In the rows, zero is written as 128.
Each row is followed by its class.
[131  87 110 148 153 153 109 128 181 123 186 104 139 135 170 105 159  90
  93 138 149 152  53  58 110 157 123  65 139 163  79 183 121 112 149 135
 118  96 161 162 213]
Pelim
[136 107 124 150  95 183 138 112 116 155  76 152 146 118 156 125 123 129
 147 103 134 138 121 156 143  87 119  83 161 122 154 145 145 127  93 146
 136 109 153  92 196]
remo
[115 115 122 152  80 177 135 124 129 157  81 153 140 112 151 136 142 122
 144  84 137 135 121 149 149  87 107  84 152 129 133 134 145 133  95 133
 128 113 133  93 189]
Num
[171 105 107 155 108 111  87  69 143 126  53 150 115 108 120 103 155 143
 138 128 142 126 138 150  78 134 116 137 133 118 126 125 135 137 126 131
 130 133 109  89 134]
vugan
[108  98 116 157  71 161 124 125 127 166  79 144 136 118 145 130 133 133
 148  89 132 155 114 148 161  77 112  89 157 128 124 133 142 126  98 121
 130 113 127  91 186]
Num
[138 101 115 164  73 173 117 120 142 145  79 152 121 124 138 128 138 121
 148  88 138 149 116 146 146  86 116  97 152 128 126 150 138 126  92 141
 120 106 128  99 191]
Moga
[178  99 131 154 121 148  86  55 141  90  81 155 109 131 100 124 148 102
 115 108 160 119 141 136  81 134 112 128 122 131 154 106 139 143 131 138
 131 108 140  89 138]
Zudi
[159 111 119 162 116 121  90  49 159 115  50 150 113 126  94 135 163 108
 153 106 151 111 131 152 100 136 115 152 123 116 134 121 136 144 138 125
 127 129 107  99 133]
Moga
[158 163 150 157 139 160 148 155  89 104 164 132 120 137 168 115 140 157
 184  67 130  94 164 134  42 126 142  78 130 135 136 122 168 165 144 179
  85 135 210 118 168]
vugan
[123  79 127 149 137 146 104 142 179 121 179  89 131 140 172 106 131 120
  93 152 156 145  61  62 113 149 117  46 129 149  83 185 127 127 170 130
 127  97 158 152 216]
remo
[168 153 150 161 125 125 164  80 102 174  79  94 176 140  97 134 104 117
 141 124 112 158 137 134 146 142 149 130 115  87 167 132 175 101 189 160
 138 123 146 119 148]
remo
[133 121 130 151  87 205 144 110 129 152  94 170 138 117 155 133 139 126
 139  82 136 145 128 144 137  88 116  80 157 128 151 146 147 129  93 143
 130 109 150 110 201]
vibil
[152 173 164 169 145 178 141 155 109  94 176 115 120 147 159 130 146 140
 188  64 143  78 152 121  46 127 146  69 123 134 141 123 165 162 149 180
  94 131 204 120 171]
Moga
[142 184 140 158 154 183 146 133 110  93 171 132 127 140 169 107 146 139
 203  64 138  53 162 145  48 122 142  90 122 141 143  89 154 162 143 177
  83 128 230 109 187]
Babo
[145 176 149 165 142 178 141 155 106  99 177 122 121 143 159 129 139 150
 189  60 144  80 167 127  45 127 147  77 136 133 151 108 168 160 150 175
  88 136 188 113 169]
Moga
[168 156 152 162 121 147 166  90 115 174  85 103 159 133  86 136  97 121
 115 110 119 179 128 123 138 134 142 113 128  95 177 149 162 120 174 150
 144 120 154 147 165]
vibil
[140 107 125 159  89 190 139 119 130 149  95 145 120 118 148 115 117 120
 127 110 149 141 126 135 137  88 115  85 150 137 151 127 145 116  85 141
 131  87 156  87 196]
Zudi
[145 103 117 157 120 120  78  70 158 112  43 139 110 120 107 127 161 125
 142 106 150 130 137 145  88 132 112 125 126 121 122 108 131 145 136 117
 130 128 103  85 137]
Num
[138 106 122 159 112 127  76  67 149 125  48 119 108 111 111 118 154 134
 142 114 144 114 139 139  90 130 110 110 125 119 116 110 136 139 129 122
 137 132  98  82 133]
Num
[158  98 116 161 121 119  76  62 157 103  48 146 106 135 105 133 165 117
 156  98 157 123 126 145  87 140 113 139 124 114 123 129 127 145 136 130
 122 129 116 101 144]
Moga
[159 145 156 164 125 124 161  78  97 185  81  84 169 141  98 138  93 120
 140 122 106 170 143 127 140 140 151 138 128  89 180 140 176 101 194 159
 139 124 147 119 147]
remo
[136 112 119 154  82 161 146 116 115 170  71 179 143 110 166 121 134 126
 154  98 124 152 124 152 133  90 116 112 164 122 138 157 146 133  91 150
 128 116 150  98 179]
vugan
[121  81 127 146 140 147 103 142 177 122 175  92 131 134 170 101 134 119
  91 152 156 145  62  59 110 157 114  48 133 150  78 188 130 121 166 133
 125  96 157 157 213]
remo
[118 104 133 148  95 176 136 104 120 171  72 146 135 117 157 126 121 132
 155  98 133 134 128 153 148  90 113 102 156 123 143 142 142 132  99 145
 126 116 152  92 190]
remo
[157 159 141 157 144 166 156 154  99 103 165 152 136 135 176 112 149 154
 187  73 126  90 160 143  44 116 143  82 133 131 131 121 168 163 149 174
  92 138 211 115 178]
vugan
[151 165 144 159 140 163 152 155 104 113 168 145 131 134 177 108 140 160
 191  76 129  91 158 142  45 119 143  83 131 133 127 117 165 161 153 169
  89 134 201 113 176]
vugan
[128 166 152 160 143 170 145 155 115 106 172 110 131 136 161 124 147 145
 183  66 130  86 156 124  50 122 143  61 132 141 132 109 164 161 155 163
  95 129 199 117 175]
Num
[149 144 156 158 151 192 149 143 113  86 187 139 122 141 164 113 130 144
 174  68 147  79 159 129  33 116 135  65 126 145 147 103 163 161 153 176
  96 118 224 116 189]
Zudi
[168 160 143 173 116 125 155  93 108 172  81  93 160 138  85 144 101 111
 128 107 125 165 129 126 138 139 146 134 123  90 169 147 168 111 182 151
 132 124 134 131 153]
Moga
[171 153 153 167 126 133 161  80  95 182  84  89 171 137  98 138  98 114
 139 119 111 162 144 124 136 137 149 129 124  90 178 133 181 101 192 161
 139 129 140 116 149]
remo
[144  97 118 155 123 123 119 143 165 130 175 115 128 124 176 100 146 116
  81 157 151 160  72  65  96 150 123  55 128 153  83 194 136 123 149 132
 123  98 164 156 193]
vugan
[157  97 115 157 124 126  80  67 162 104  63 154 100 131 102 130 162 115
 147 101 154 130 133 146  83 135 120 143 130 124 133 129 130 153 141 131
 124 130 120 102 133]
Moga
[161 161 148 167 123 140 164  81 115 172  87 103 162 132  91 130  90 122
 121 117 118 174 132 129 137 132 146 114 133  94 172 138 164 110 172 147
 142 121 146 140 162]
vibil
[170 155 137 157 133 145 159  83 112 173  75  94 177 131  92 124 104 106
 137 119 109 163 112 139 146 139 146 129 125  98 159 137 153 105 164 158
 145 118 146 128 169]
Pelim
[152 161 157 154 153 181 141 136  96  96 176 118 132 141 162 121 153 142
 188  67 130  83 157 124  49 132 145  78 129 143 140 108 155 152 130 183
  93 129 208 114 182]
Pelim
[129  96 122 148  85 172 122  99 126 155  79 146 131 119 143 115 140 120
 155  99 130 146 115 153 154  88 117 113 161 133 124 139 127 125  72 142
 127 108 138  89 192]
Pelim
[122 103 133 149 140 148 115 134 180 113 178 106 125 134 166 113 144 121
  74 147 163 161  72  51 108 158 119  44 128 152  86 193 125 119 152 120
 129  92 155 173 208]
vibil
[130 176 146 161 141 179 144 157 122 120 170 114 127 136 163 124 146 149
 185  69 130  80 165 125  55 121 136  58 128 136 131  98 161 155 152 161
  95 132 196 113 184]
Num
[117  74 119 138 147 142 103 143 182 112 192 107 129 143 180 101 137 106
  88 153 169 146  54  51  92 161 110  52 133 162  85 179 118 112 158 130
 118  87 170 163 205]
Zudi
[139  83 113 149 135 155 104 138 193 103 176 107 125 139 160  91 138 104
  86 163 172 146  61  62 104 154 111  50 130 154  90 165 129 105 160 138
 125  79 155 139 215]
Zudi
[126 108 131 153  80 186 137 104 137 161  90 161 124 122 146 123 132 133
 138  93 136 159 128 145 153  83 118  86 162 129 139 147 140 133  83 129
 130 106 145 111 187]
vibil
[120 121 113 161  89 169 131 106 126 148  76 151 128 118 145 113 123 137
 147 103 137 140 129 147 157  94 114 119 149 134 144 124 138 117  95 139
 117  95 150  93 199]
Babo
[118  76 127 143  71 170 120 111 119 156  83 146 120 131 151 114 118 134
 138  99 153 159 121 142 145  90 107  99 156 131 141 136 133 126  83 141
 121  99 158  85 188]
Zudi
[ 98  90 117 144 138 136  99 127 173 115 177  95 130 135 182  94 142 116
 101 156 156 144  62  62 108 153 120  73 125 162  81 185 117 119 162 127
 122  93 169 154 205]
Babo
[128 167 146 156 154 173 150 133 112  91 174 132 126 141 179 109 145 151
 198  77 138  62 162 138  56 117 142  90 122 140 136 106 152 160 148 176
  87 130 217 111 184]
Babo
[153 172 151 152 156 186 149 134 111 102 177 119 132 146 153 118 149 132
 195  65 126  80 158 136  64 132 141  84 137 136 139 102 155 158 133 181
  92 131 208 121 185]
Pelim
[109  95 127 154 129 153 107 125 194 123 177  95 119 132 176  98 146 122
  83 162 160 160  72  49 108 150 123  38 131 157  78 189 127 115 152 123
 130  93 153 157 211]
vibil
[163 109 122 166 115 132  73  60 153 111  48 133 101 119 109 117 163 126
 139 126 161 115 136 137  82 138 119 120 118 113 121 129 136 130 131 135
 135 125 101  80 140]
Moga
[147 159 138 163 118 129 161 107 105 179  73  83 170 132  94 144 100 115
 128 105 116 164 124 131 148 132 138 110 123  93 160 132 165 115 176 137
 138 124 139 125 162]
Num
[135 105 130 152  90 184 137 107 121 154  81 158 150 118 152 127 124 129
 153  96 129 134 124 150 142  91 113  92 161 122 149 142 147 134 101 153
 133 109 152  97 193]
remo
[ 98  98 122 159 124 133 100 142 178 131 169  78 125 131 166 110 146 117
  88 150 159 151  66  47 120 149 114  35 132 157  69 181 133 118 157 111
 128  95 143 150 207]
Num
[158 152 147 159 125 141 169  93 110 148  75 106 163 147  90 147 116 116
 129  99 114 178 132 126 157 136 139 127 124  91 164 144 166 110 169 147
 139 120 154 143 167]
vibil
[184 159 134 170 111 109 165  98  98 188  75 103 164 123  96 125  97 133
 123 123 111 182 141 132 129 137 146 137 125  92 169 139 174 111 177 147
 137 129 137 129 143]
vugan
[177 149 146 156 122 131 159 101 105 159  92  94 159 140  81 129  86 112
 120 126 133 159 115 129 139 135 134 122 120 102 183 125 159 102 169 151
 146 107 162 130 163]
Zudi
[134  99 125 162  72 176 123 118 133 152  95 157 123 127 146 131 141 115
 153  82 144 144 115 152 140  82 120 104 153 128 135 148 145 133 101 139
 120 111 142  92 190]
Moga
[141 155 161 155 153 167 139 142 100 103 171 109 126 142 165 116 127 164
 187  73 133  82 165 130  44 129 143  72 131 136 145 109 162 155 152 177
  92 132 212 119 175]
remo
[140 155 165 158 145 196 143 136 115  96 169 139 125 147 165 129 144 161
 180  47 135 100 167 122  50 123 134  61 124 133 136 118 161 168 154 176
  90 134 206 133 189]
vibil
[157 109 121 153 129 130  86  37 139 129  53 136 116 121 101 118 152 113
 149 113 139 125 142 143  97 139 121 153 146 126 139 113 127 139 112 139
 127 127 111  89 132]
Pelim
[127 166 152 168 150 178 145 152 127 112 170 130 134 133 168 123 148 146
 187  62 131  79 155 129  57 114 134  65 125 136 119 101 164 157 161 159
  99 131 192 114 184]
Num
[131 108 125 151  75 196 131 104 134 155  90 161 126 117 148 118 139 128
 141  95 137 152 129 147 141  80 121  81 158 132 137 143 144 129  87 140
 130 110 145  99 192]
vibil
[128 105 119 142  92 189 128 109 125 159  89 145 136 117 151 118 142 123
 143  99 131 148 117 147 153  95 116 106 167 139 145 143 131 120  76 149
 127 108 144  94 198]
Pelim
[169 155 140 170 120 135 166  94 110 151  86  98 161 148  87 153 128  91
 138 100 122 161 123 131 149 135 149 134 117  97 171 150 176 113 181 150
 134 123 156 131 157]
Moga
[122 121 137 154  84 191 144 103 130 152  84 166 139 116 150 130 130 133
 143  85 132 142 132 148 145  84 117  91 153 128 140 142 140 139  86 135
 128 106 147 110 192]
vibil
[159 147 158 158 114 137 163  77  99 173  95  97 169 140 103 131  98 104
 130 124 126 164 137 124 130 138 144 134 114 106 181 127 174  99 182 159
 135 111 156 111 144]
Zudi
[132  80 121 143  80 170 125 113 132 153  91 154 123 126 146 114 124 121
 133 103 148 154 117 146 141  90 109 102 157 137 145 133 131 122  83 134
 124  95 153  94 183]
Zudi
[ 96  92 117 147 133 141  98 128 172 116 179  99 129 136 185  94 134 119
  98 156 155 139  64  61 110 152 120  68 126 161  83 183 116 119 157 136
 118  89 168 149 205]
Babo
[142 175 144 154 153 195 142 140 112  92 181 134 127 145 169 105 144 142
 197  65 133  69 161 144  51 124 139  84 127 141 147  91 159 161 151 179
  89 127 229 114 188]
Babo
[167  97 121 154 117 121  75  64 157 102  57 150 102 136  94 131 167 114
 152  97 159 128 129 148  91 140 110 138 126 116 127 128 132 150 138 134
 123 134 114 106 134]
Moga
[133  98 126 149  77 184 133 110 128 156 101 152 126 122 151 108 123 118
 136 113 150 142 119 149 140  78 115  91 162 139 149 137 139 120  81 139
 132  93 162  86 194]
Zudi
[147 160 152 151 153 193 146 150 115  94 185 128 124 147 169 110 134 141
 183  72 144  75 157 133  40 123 135  65 127 144 149  93 157 153 140 173
  94 116 229 115 186]
Zudi
[110  95 105 148 143 149 106 129 182 115 180 107 134 136 180  89 155 106
 103 161 153 132  61  66 113 147 126  75 136 163  86 183 123 113 165 136
 116  89 172 142 213]
Babo
[131  98 122 154 137 165 117 134 193 118 181 119 128 133 166 105 151 109
  82 151 158 150  65  54 109 150 124  44 138 149  90 188 131 118 159 133
 128  90 155 157 213]
vibil
[129 106 124 152 103 176 133 117 122 160  73 139 130 126 149 126 128 134
 146 107 133 146 132 138 157 103 114 100 159 117 146 138 148 116 102 141
 130 108 148  91 196]
remo
[161  98 123 152 127 128  76  56 147 118  45 132 115 117 109 106 146 152
 149 129 146 112 144 153  87 133 114 122 129 118 133 113 134 134 134 135
 133 130 111  85 142]
remo
[162 153 144 164 124 121 160 101 105 147  76  92 159 152  83 157 125 103
 146  97 119 161 122 130 158 144 139 143 114  91 163 145 169 110 177 147
 133 125 149 140 152]
Moga
